Rows and roughly how far along a hidden order each lies, from 0 to 10:
[  0   1  -1  20   2  -1   0   1  -6  -4   0  -1   3   5   1 -15  21   1
   3   3   1  -5  -2   1   1   5  22   3] | 9
[  0   0  -2  -8   5 -14  -2  -3  24   2   2   2  12  -6   1   1   6  18
  -3   6   0   1 -11   1  -3 -10 -22 -21] | 9
[  0   0   0  20  -4  -9 -10  -1  11 -17   1 -12  -3  -2   2   4  12  10
   1   6  -9  -1  -5   4   1   9  -2   2] | 2
[  3   3   0  28  -6  -4 -18   2 -10  -9  -6  -3 -19  11  -1  14  -8  -5
  -1  -2  11   4  14  -1   4  11  17  -9] | 2
[  0   0  -1  11   1 -16  10  -3   3  -4  -6  -4  -2   3   0 -15  19   2
   3   7   6   0 -24   2   7   2   4   6] | 8
[  0   4  -2   5   5  12  -4  -4   3   0 -16   0  -7  -6  -3 -34  -6  14
  -6   2 -23  -5 -17  -1  14   3 -29  20] | 3
[ -2  -1   0 -35   0   0   7  -2  13   6  -7   0   1 -11  -2   0 -28   7
  -5  -1  -6   1  -8  -1   3  -7 -52   1] | 1
[  0   1   1   6  -6  -8  -1  -2  -2 -10  -3  -9 -10   4   1  -4  17   0
   2   5  -1   1  -6   3   6   7  11  16] | 3
[  2   4  -1  25  -2  13 -21   3  -8  -7  -7  -2 -14   5  -2  -1 -14   4
  -3  -4  -5  -1  17  -1   5  10   5  -2] | 1
[ -1  -1   0 -18   3  -3  17  -3 -10  16   2   8   9  -1   0 -11  14 -10
   2   0  12   0 -11  -1   0 -10  17  12] | 10
[  1   4   1  21  -3  16  -8  -2 -18  -3  -5   0 -16   6  -1 -16  13  -4
   0  -2  -6  -1   4   0  10   6  29  30] | 1
[  0   0   0   8  -3  -6  -8  -1  10 -14   0 -10  -4  -3   1  -4  13  10
   1   6 -11  -2  -8   3   2   6 -10   9] | 2
[ -3  -4  -1 -33  11   5  25   1  14  18   0   8  21 -17  -1 -18 -25   6
  -2  -1 -10  -6 -23  -2  -4 -10 -57  -8] | 9
[  1   1  -2  11   6  -2  10   0  -2   3  -8   3   0   4  -1 -27  10   3
   2   3   1  -4 -21   0   8   5   0   2] | 10
[  1   0   0  19   2   4   4   1 -14   4  -4   5  -4   8  -1 -12   7  -9
   3  -2  11  -2   1  -1   3   5  16   0] | 9
[  2   2   0  14  -4  -7 -10   1   8 -10  -5  -5 -13   6  -1  11 -20   4
  -2  -1   1   2   6   0   4   8  -9 -12] | 1
[  1  -2   0   7  -2  -3  -6   6  12 -15   1  -7  -1   0   1  11 -19   5
   0  -1  -5  -1   5   1  -3  10 -19 -11] | 2
[ -2   2   0 -18   0  13 -14  -3  12  -2   1  -6   3 -17  -1  -9  -1  19
  -6   2 -32  -3   5   1   0  -5 -27  19] | 0
[  2   3  -6  17  15  -1 -12   4  21  -2  -8   4   9  -3  -2 -17 -20  24
  -5   2 -13  -6  -7  -1  -1   4 -40 -37] | 9
[  0   3  -1  -4   5   8  -6  -4 -10  14  -4  11   1   1  -2  -3   4  -2
  -4  -3   5   2   5  -3   3 -10  19   2] | 7
[  0   4   0 -11  -2  -4  -8  -8   4   3  -7   5  -6  -1  -2   6  -1   8
  -7   1  -3   5   0  -1   6 -10  -2   6] | 2
[  2   1  -3  -2   5 -10  -7  -1  10   4   0   8   8   1  -1  14  -6   8
  -4   1  13   4   1  -2  -4 -10   0 -36] | 10
[  0   2  -3 -19  11   8   1  -2  13  14  -3  10  17 -12  -3 -14 -16  14
  -8  -3  -7  -2 -11  -4  -1 -12 -36  -1] | 8
[ -2   0   2 -25  -2  19  10  -3 -13  12  -3   3  -2  -5  -2 -13  -2  -7
   0  -4  -7  -1  -9  -2   6  -6  -1  32] | 2
[ -1  -1  -1  10   5  -3   0   0   7  -6   4  -5  13  -3   2 -20  26   8
   4   7 -11  -5 -12   3  -2   5   4   2] | 9
[  1   1   2  19  -7  -5  -2  -2  -9 -13  -5 -11 -15   7   1  -8  23  -4
   4   3  -5   0  -8   3  10  10  23  28] | 2
[ -1   0   0 -16   2 -11  10  -6   5   7  -1   5   8  -3   0  -3  17   2
  -1   5   7   3 -16   1   3 -10   0   5] | 8
[ -1   2   0 -19   2  16  -8  -2   5   5   1   3   4 -10  -1  -1 -11   7
  -6  -2 -14  -1   8  -1  -2  -8 -16   7] | 2
[  1   2   1  13  -5  13  -2   2 -18  -5  -1  -2 -12   7  -1  -2   4  -8
   2  -4  -1  -1  13   0   2   8  29  14] | 2
[  0   2   2   9  -8  -4  -8  -3  -3 -11  -3 -11 -13   2   1   1  13   3
   1   4  -3   2  -2   2   7   7   9  17] | 0
[ -3  -1   0 -37   4  -3   6  -2  22   2   1  -4  10 -18   0  -5 -15  14
  -4   3 -23  -2 -16   1  -3  -6 -51   9] | 2
[  1   4  -4  -9  10   7 -11  -3   9  11  -4  10  12  -7  -3 -11  -7  17
  -7   0  -6  -1  -2  -3  -1 -13 -12 -14] | 9
[  2  -2   1  20  -4 -14   5   3  -1  -9   3  -4  -4  11   2   7   9  -6
   6   3  15   2  -3   2   0   8  17 -11] | 8
[  1   4   1  20  -4  17 -14   0 -18  -1  -7   0 -16   7  -2  -4   0  -3
  -3  -3  -1   0  15  -2   7   7  21  18] | 1
[  2   0  -2  21   4 -18  -3  -1  10  -6  -2  -2   2   7   1  -3   7   9
   0   6   9   1 -15   2   0   4   4 -23] | 10
[  1   1   0   6   0  17  -6   2  -6   1  -2  -1  -6   2  -1  -5 -12   2
  -2  -4  -9  -2   9  -1   2   6  -4   7] | 2
[  0   0   0 -16   0  -5  -4  -3  10  -1  -3  -2   2  -6  -1  10 -15   7
  -4   0  -6   2  -3  -1   1  -6 -25  -5] | 2
[  2   1  -2  19   5   2   1   3  -3   3  -5   8   0   8  -1  -5  -8  -3
   0  -3  11  -2   2  -2   1   5   5 -19] | 9
[  1   1   1  23  -7  -8  -8   1  -2 -13  -1  -8 -16   7   1   9   8  -3
   2   2   4   2   5   2   2   9   7   0] | 2
[  0   4  -2  -5   7   6  -4  -6   1  14  -6  10   6  -4  -2 -14   3   9
  -6   1  -9   0  -7  -3   5 -11   0  -2] | 8
[  0  -1   0  13  -1 -16   9  -4   2  -3  -3  -4   0   5   1  -6  31  -1
   2   6   8   2 -18   3   5   1  15   6] | 9
[  3   0  -4  17   5 -20  -5   1  13  -6  -2   0   2   7   0   7  -3   9
   0   4  10   1  -6   0  -3   4 -10 -38] | 10
[  2   3  -3  30   7   1 -12   3  -3  -4  -4   3   1   7  -1  -7   6   6
   0   1   4  -5  14  -1   2   4  16 -21] | 9
[  2   1  -2  24   2 -19  -2  -1   6  -5  -5  -1  -1   8   1   4  15   4
   1   5  14   3  -9   1   3   2  18 -23] | 9
[ -1   2  -1 -10   2   1   3  -5  -8  11  -2   5   4  -3  -1 -13  21   0
  -1   2   1   0 -10   0   3  -7  21  12] | 8
[ -3  -6   5   2 -11  -7  15   3  -1 -16  12 -17  -9   1   5   7  25 -10
   8   5  -5  -2   2   6  -6  12  15  28] | 1
[  1  -4  -1  14   3   2   1   8   4  -6  11   1  12   4   3   3  -3  -3
   6  -1   5  -4  14   1 -12   8   3 -26] | 10
[  2   2  -2  28   4   7 -11   4  -2  -1  -1   4  -2  10  -1  -3   2  -2
   1  -4   7  -2  10  -2   0   7  24 -21] | 8
[  1   0  -1   3   1 -11   5  -2  -1   9   2   8   2   5   0  12   1  -7
   0  -2  20   5   1  -2  -2  -9  16 -21] | 9
[  3   2   0  29  -6  -6 -16   4  -6 -13  -2  -4 -11  11   0  20  -4  -5
   0  -2   8   3  16   0   0  12  17 -15] | 2
[  1   4  -1   2   1 -15   4  -9  -9  14 -13   8  -9   8  -2 -10  24  -2
  -3   4  19   7 -19  -1  15 -11  33   9] | 9
[  0  -2   2  14  -8  -8   0   2   4 -17   2 -13  -9   4   1  10   7  -2
   4   4  -2   1   1   2   1  11   4   7] | 1
[  2   2   0  24  -4  -9 -14   2   5 -15  -2  -7 -11   7   0   9   0   6
   0   2   2   1   2   2   3  10   4 -15] | 2
[  0  -2  -2  -7  13   8  12   5  10   4  -5   4  10  -7  -1 -23 -18   6
   0  -1  -7  -8 -17  -1   0   3 -38 -10] | 8
[  0   0   0   9   2  -1   9   0  -8   3  -2   1   0   3   0 -22  14  -3
   3   1  -1  -3 -12   1   3   4  13  14] | 8
[ -1  -2  -1 -15   5 -15  16  -3  13   3  -2   1  10  -6   1 -13   8   7
   4   7  -3  -1 -29   1   2  -7 -23   0] | 10
[ 0  1  1  8 -3 10 -4  1 -8 -3 -1 -4 -2  2  0  0  1 -2 -2  0 -8 -2 10  0
  4  7 13 16] | 2
[  0  -3  -1   5   3 -15  14   0   9  -5  -3  -3   3   5   1  -8   6   0
   3   4   5  -2 -21   2   1   7 -17  -7] | 9
[  2   1  -1  -4   4  11   4   1 -17  19  -4  16   1  10  -2   3 -13 -14
  -2  -8  19   2  10  -5   1  -8  23 -13] | 9
[  2   0  -3  22   7   0  -3   5   2  -1  -2   4   3   5   0 -10  -7   4
   2   0   2  -4  -2  -1   0   8  -4 -19] | 9
[  2   0  -1  21   3 -15   3   1   5  -6  -4  -2  -2  10   0  -3  12   1
   3   6  11   0 -15   1   3   6   7 -22] | 9
[  1   0  -1  -9   3 -10   9  -4  -3  15  -5   9   1   4  -1   1   0  -6
  -1   0  18   3 -11  -2   3  -9   8 -20] | 9
[ -1   1  -1 -20   2  -3  -6  -1  16  -2  -1  -1   4 -11  -1   9 -30  15
  -6   0 -14   1  -3   0  -2  -5 -42  -9] | 2
[  1   2   1  18  -5  -6  -9   0   2 -14  -5  -9 -13   3   0   7  -3   7
  -1   2  -8   1   0   1   6  10  -9   2] | 0
[  1   1  -1  10  -2  -3  -4   3   5  -7  -5  -5 -10   3  -1   4 -23   4
  -1  -2  -3   0   0  -1   3  11 -22  -8] | 1
[ -1  -4  -1 -13   7   4  18   3   4   7  -4   1  12  -4   0 -25 -11   0
   3   0  -9  -7 -22   0   1   4 -27   2] | 9
[  1   4  -1  15   4  14 -20   0   7  -6  -5  -4  -3  -5  -2 -11  -9  17
  -5   0 -22  -4   4   0   5   4 -18   5] | 1
[  3   4  -3  27   4   0  -7  -1  -9   2  -9   5  -8  12  -2 -12   9   1
   0   0  15   1  -1  -2   8   4  24  -8] | 9
[  0  -4  -1  -6   6   5  11   6   4   3   1   3   9   0   0 -11 -16  -5
   4  -2  -1  -6  -8   0  -4   3 -26  -8] | 8
[  1   6  -3   0   5  12 -25  -3  12   2  -2   6   4  -8  -1   3 -17  21
 -10  -2 -17   1  11  -2   0  -8 -20 -13] | 2
[ -1  -2   0   6   2 -17   7  -2   8  -8   2  -8   6  -3   2 -11  24   9
   4   9  -3  -2 -21   4   0   4  -1   5] | 8
